Below is a small trained network, with its code and all its weights. Each question gives an input and a target symbol and asks what happens when units are switched off, that is, made to give their printed mean instead of their output.

import numpy as np


def w(rows, s, z=0):
    codes = np.array(rows[::2]) - 128.0
    scale = np.full(codes.shape[1], s)
    scale[-1] = z or s
    return codes * scale


def f(y):
    return y / 2 * (1 + np.tanh(0.7978845608 * (y + 0.044715 * y**3)))


def softmax(a):
    e = np.exp(a - a.max(-1, keepdims=True))
    return e / e.sum(-1, keepdims=True)


def log_softmax(a):
    a = a - a.max(-1, keepdims=True)
    return a - np.log(np.exp(a).sum(-1, keepdims=True))


def net(x, mask):
    ids = ['ΛΦΨΩαβγεζθμξπστ'.index(c) for c in x.split()]
    T = len(ids)
    res = E[ids] + P[:T]
    r = res
    for j in range(2):
        rows = slice(2 * j, 2 * j + 2)
        q, k, v = (r @ M[0][rows].T for M in (Q, K, V))
        z = softmax(np.where(np.tri(T) > 0, q @ k.T / 2**0.5, -1e9)) @ v
        o = O[0][rows]
        res = res + np.where(mask[j], z, o[:, -1]) @ o[:, :-1]
    y = f(res @ A[0][:, :-1].T + A[0][:, -1])
    res = res + np.where(mask[2:10], y, B[0][:, -1]) @ B[0][:, :-1]
    return log_softmax(res[-1] @ U[:, :-1].T + U[:, -1])


Q, K, V, O, A, B = {}, {}, {}, {}, {}, {}
E = w([
[114,132,157,144,151],'Λ',
[78,95,199,214,142],'Φ',
[111,137,163,144,148],'Ψ',
[118,143,160,169,139],'Ω',
[110,163,160,173,148],'α',
[118,124,149,135,154],'β',
[44,106,147,167,225],'γ',
[181,150,213,159,207],'ε',
[11,224,120,113,92],'ζ',
[100,144,113,16,100],'θ',
[227,153,180,151,19],'μ',
[178,40,131,52,93],'ξ',
[120,238,75,44,187],'π',
[232,240,162,43,98],'σ',
[143,134,63,2,206],'τ',
],0.0082)
P = w([
[69,133,201,146,139],'0',
[92,142,254,78,170],'1',
[111,114,117,167,151],'2',
[131,162,234,56,176],'3',
[134,113,66,150,143],'4',
[164,149,203,42,175],'5',
[177,119,15,122,139],'6',
[178,145,205,75,195],'7',
],0.006)
Q[0] = w([
[79,227,191,9,162],'head 1',
[58,219,181,55,189],'head 1',
[121,135,50,236,81],'head 2',
[73,104,7,255,109],'head 2',
],0.0079)
K[0] = w([
[125,208,42,26,98],'head 1',
[118,190,30,66,102],'head 1',
[27,139,190,191,143],'head 2',
[6,114,149,213,149],'head 2',
],0.011)
V[0] = w([
[82,208,23,25,124],'head 1',
[46,168,115,183,34],'head 1',
[221,45,96,44,26],'head 2',
[189,254,151,132,75],'head 2',
],0.0074)
O[0] = w([
[69,226,66,60,178,6],'head 1',
[49,181,116,224,88,14],'head 1',
[83,136,254,66,87,68],'head 2',
[254,240,138,121,66,158],'head 2',
],0.0074,0.0026)
A[0] = w([
[192,57,68,130,42,121],'neuron 1',
[106,192,67,139,227,173],'neuron 2',
[106,37,2,150,77,204],'neuron 3',
[55,182,193,106,139,181],'neuron 4',
[148,174,116,14,110,129],'neuron 5',
[143,146,124,228,151,252],'neuron 6',
[174,26,179,78,72,147],'neuron 7',
[156,48,107,101,215,209],'neuron 8',
],0.0077,0.0034)
B[0] = w([
[100,203,223,146,69,154],'neuron 1',
[122,211,72,155,215,171],'neuron 2',
[3,139,166,106,15,163],'neuron 3',
[91,158,197,180,37,173],'neuron 4',
[118,107,83,26,78,181],'neuron 5',
[182,66,33,187,98,217],'neuron 6',
[71,209,188,196,149,239],'neuron 7',
[100,68,185,84,221,254],'neuron 8',
],0.0064,0.0056)
U = w([
[122,110,100,131,107,71],'Λ',
[82,48,102,172,44,115],'Φ',
[116,105,103,129,110,50],'Ψ',
[129,106,91,141,79,144],'Ω',
[134,114,83,142,93,153],'α',
[110,104,106,127,108,71],'β',
[25,56,79,139,193,32],'γ',
[255,86,138,155,231,253],'ε',
[82,232,96,198,138,139],'ζ',
[95,124,89,74,97,194],'θ',
[184,193,168,197,40,124],'μ',
[18,129,239,122,92,180],'ξ',
[121,198,100,99,180,26],'π',
[201,166,113,74,60,151],'σ',
[98,111,110,47,186,25],'τ',
],0.0062,0.0026)

Each question gives the input, a string of symbols that net reads in full, and the target symbol t.
The units are the heads (2 rows each of Q, K, V and O) and the neurons (one row each of A and B). Each row of codes is followed by its name. A weight is (code - 128) times the scale printed after its matrix; where a second scale follows, it is the last column's (O, A, B and U).
mask holds one flag per unit, heads first, then neurons. A switched-off unit (its flag False) gives its mean, the last column of its rows in O or B, instead of its output. The means were averaged over made-up inputs and are rounded, as every weight is.
A unit's drop is (log p(t) with every unit on - log p(t) with that unit switched off) / (log p(t) with every unit on - log p(t) with every unit switched off).
The circuit of an input: a set's keep is (log p(t) with only the set's units on - log p(t) with every unit switched off) / (log p(t) with every unit on - log p(t) with every unit switched off). Starting from all 10 units, units are removed one at a time, each time the one whose removal leaves the highest keep (on an exact tie, the one counted first), for as long as the keep stays at least 0.8.
units of the circuit, in order: the units of the circuit, biggest drop first
unit that matters most: the unit with the biggest drop
top k neurons: the k neurons with the biggest drops, biggest first
heads that matter: for each layer, one digit per head in row order, 1 if its drop is at least 0.15 and else 0, layers parted by /
drop of u: that unit's drop, to one decimal
input ε ε Ω Φ ε γ, target ε: unit that matters most => head 2
input ε ε ε ε π ε ξ τ, target τ: heads that matter => 10
input Λ ε ε ξ Φ Ω ξ μ, target ξ: units of the circuit, in order => [head 2; neuron 7]
input ε ε ζ ζ γ ξ μ, target μ: units of the circuit, in order => [neuron 1; head 1; neuron 7]
input ε ε ε Φ, target ε: heads that matter => 01
input γ Φ Λ α Φ ε ζ, target ζ: units of the circuit, in order => [head 1; neuron 2]
input ξ ζ α α ε ζ ζ γ, target ζ: heads that matter => 10
input ε ζ Φ, target Φ: units of the circuit, in order => [head 1; neuron 3; head 2; neuron 6]
input ξ ε θ ξ ξ Φ, target ξ: units of the circuit, in order => [head 2; neuron 4]
input ε μ ε ε ξ ε, target ξ: units of the circuit, in order => [head 2; neuron 4]
input ε ξ Ω ξ ξ ζ, target ξ: top 2 neurons => [neuron 4; neuron 6]
input Ψ ε ζ ξ ζ α Λ ξ, target ξ: units of the circuit, in order => [head 2; neuron 7]
input ζ ζ θ ξ ξ Φ ξ ε, target ξ: top 2 neurons => [neuron 4; neuron 6]
input ζ ε ξ Ω ξ θ, target ξ: units of the circuit, in order => [head 2]
input γ γ γ ξ σ, target σ: top 2 neurons => [neuron 5; neuron 8]
input γ Φ ξ, target ξ: drop of neuron 1 => 0.1
input α ξ ε θ τ, target τ: drop of neuron 2 => 0.0
input Φ ξ ξ γ, target ξ: drop of neuron 6 => 0.1
input ε ε γ ε ε α, target ε: drop of neuron 3 => 0.2
input ε ε ε ε, target ε: top neuron => [neuron 3]
